Here is a tiny trained network, its code and every weight. The questions are about switching its units off for an input and a target symbol, where a switched-off unit gives its printed mean instead of its output.

import numpy as np


def w(rows, s, z=0):
    codes = np.array(rows[::2]) - 128.0
    scale = np.full(codes.shape[1], s)
    scale[-1] = z or s
    return codes * scale


def f(y):
    return np.maximum(y, 0)


def softmax(a):
    e = np.exp(a - a.max(-1, keepdims=True))
    return e / e.sum(-1, keepdims=True)


def log_softmax(a):
    a = a - a.max(-1, keepdims=True)
    return a - np.log(np.exp(a).sum(-1, keepdims=True))


def net(x, mask):
    ids = ['βγεζμτ'.index(c) for c in x.split()]
    T = len(ids)
    res = E[ids] + P[:T]
    r = res
    for j in range(3):
        rows = slice(2 * j, 2 * j + 2)
        q, k, v = (r @ M[0][rows].T for M in (Q, K, V))
        z = softmax(np.where(np.tri(T) > 0, q @ k.T / 2**0.5, -1e9)) @ v
        o = O[0][rows]
        res = res + np.where(mask[j], z, o[:, -1]) @ o[:, :-1]
    y = f(res @ A[0][:, :-1].T + A[0][:, -1])
    res = res + np.where(mask[3:7], y, B[0][:, -1]) @ B[0][:, :-1]
    return log_softmax(res[-1] @ U[:, :-1].T + U[:, -1])


Q, K, V, O, A, B = {}, {}, {}, {}, {}, {}
E = w([
[65,130,248,179,135],'β',
[194,31,77,242,73],'γ',
[205,136,46,203,195],'ε',
[202,5,194,108,36],'ζ',
[240,145,152,21,128],'μ',
[55,101,47,131,93],'τ',
],0.013)
P = w([
[78,155,182,207,82],'0',
[146,93,154,194,200],'1',
[50,194,2,35,164],'2',
[141,54,187,155,238],'3',
[104,161,16,58,107],'4',
[78,79,226,194,120],'5',
],0.0078)
Q[0] = w([
[228,142,117,224,118],'H0',
[40,167,156,189,189],'H0',
[254,141,36,105,124],'H1',
[172,85,54,119,78],'H1',
[183,92,81,61,107],'H2',
[145,21,121,136,112],'H2',
],0.0088)
K[0] = w([
[101,37,150,151,195],'H0',
[90,134,50,169,197],'H0',
[162,109,90,74,79],'H1',
[181,86,93,91,87],'H1',
[115,108,53,65,94],'H2',
[153,183,156,85,251],'H2',
],0.013)
V[0] = w([
[90,123,68,143,230],'H0',
[132,188,89,225,234],'H0',
[163,159,157,182,213],'H1',
[79,141,255,191,193],'H1',
[155,68,114,199,125],'H2',
[113,80,182,84,118],'H2',
],0.0088)
O[0] = w([
[158,129,63,194,89,24],'H0',
[244,190,151,212,109,2],'H0',
[205,176,198,122,55,64],'H1',
[247,34,92,94,20,112],'H1',
[127,3,90,194,153,231],'H2',
[237,67,139,65,24,138],'H2',
],0.0058,0.0048)
A[0] = w([
[120,95,96,56,84,86],'N0',
[129,94,45,1,64,119],'N1',
[75,137,215,107,132,3],'N2',
[122,116,113,44,97,84],'N3',
],0.0058,0.004)
B[0] = w([
[118,189,107,103,143,208],'N0',
[40,174,231,89,254,254],'N1',
[111,42,151,216,99,157],'N2',
[144,152,88,115,160,193],'N3',
],0.0078,0.0052)
U = w([
[199,121,163,55,45,149],'β',
[106,105,145,142,90,2],'γ',
[133,218,243,203,194,160],'ε',
[132,3,88,28,148,194],'ζ',
[121,253,229,96,156,112],'μ',
[54,175,50,68,106,228],'τ',
],0.0065,0.0042)

Each question gives the input, a string of symbols that net reads in full, and the target symbol t.
The units are the heads (2 rows each of Q, K, V and O) and the neurons (one row each of A and B). Each row of codes is followed by its name. A weight is (code - 128) times the scale printed after its matrix; where a second scale follows, it is the last column's (O, A, B and U).
mask holds one flag per unit, heads first, then neurons. A switched-off unit (its flag False) gives its mean, the last column of its rows in O or B, instead of its output. The means were averaged over made-up inputs and are rounded, as every weight is.
A unit's drop is (log p(t) with every unit on - log p(t) with that unit switched off) / (log p(t) with every unit on - log p(t) with every unit switched off).
The circuit of an input: a set's keep is (log p(t) with only the set's units on - log p(t) with every unit switched off) / (log p(t) with every unit on - log p(t) with every unit switched off). Starting from all 7 units, units are removed one at a time, each time the one whose removal leaves the highest keep (on an exact tie, the one counted first), for as long as the keep stays at least 0.8.
units of the circuit, in order: the units of the circuit, biggest drop first
unit that matters most: the unit with the biggest drop
which heads matter: for each layer, one digit per head in row order, 1 if its drop is at least 0.15 and else 0, layers parted by /
drop of u: that unit's drop, to one decimal
input μ γ γ τ ζ, target τ: unit that matters most : H1
input τ ε ε γ, target ε: which heads matter : 111
input ζ ζ ζ ζ β, target ζ: units of the circuit, in order : H2, H1
input ε γ ε ε ε, target ε: which heads matter : 110
input μ ζ μ β ζ, target μ: which heads matter : 001
input ζ ε μ, target μ: units of the circuit, in order : N1, H2
input γ ζ μ ζ ζ, target μ: units of the circuit, in order : H2, N1
input τ τ μ τ ζ, target τ: units of the circuit, in order : H1, H2
input γ ε τ β, target β: which heads matter : 010
input ζ ζ β, target ζ: which heads matter : 011
input τ ε ε ζ μ, target μ: drop of N1 : 0.2
input ζ ζ ε ζ ε τ, target ε: drop of H0 : 1.2
input ζ ε ε ε μ τ, target ε: drop of N1 : -0.2
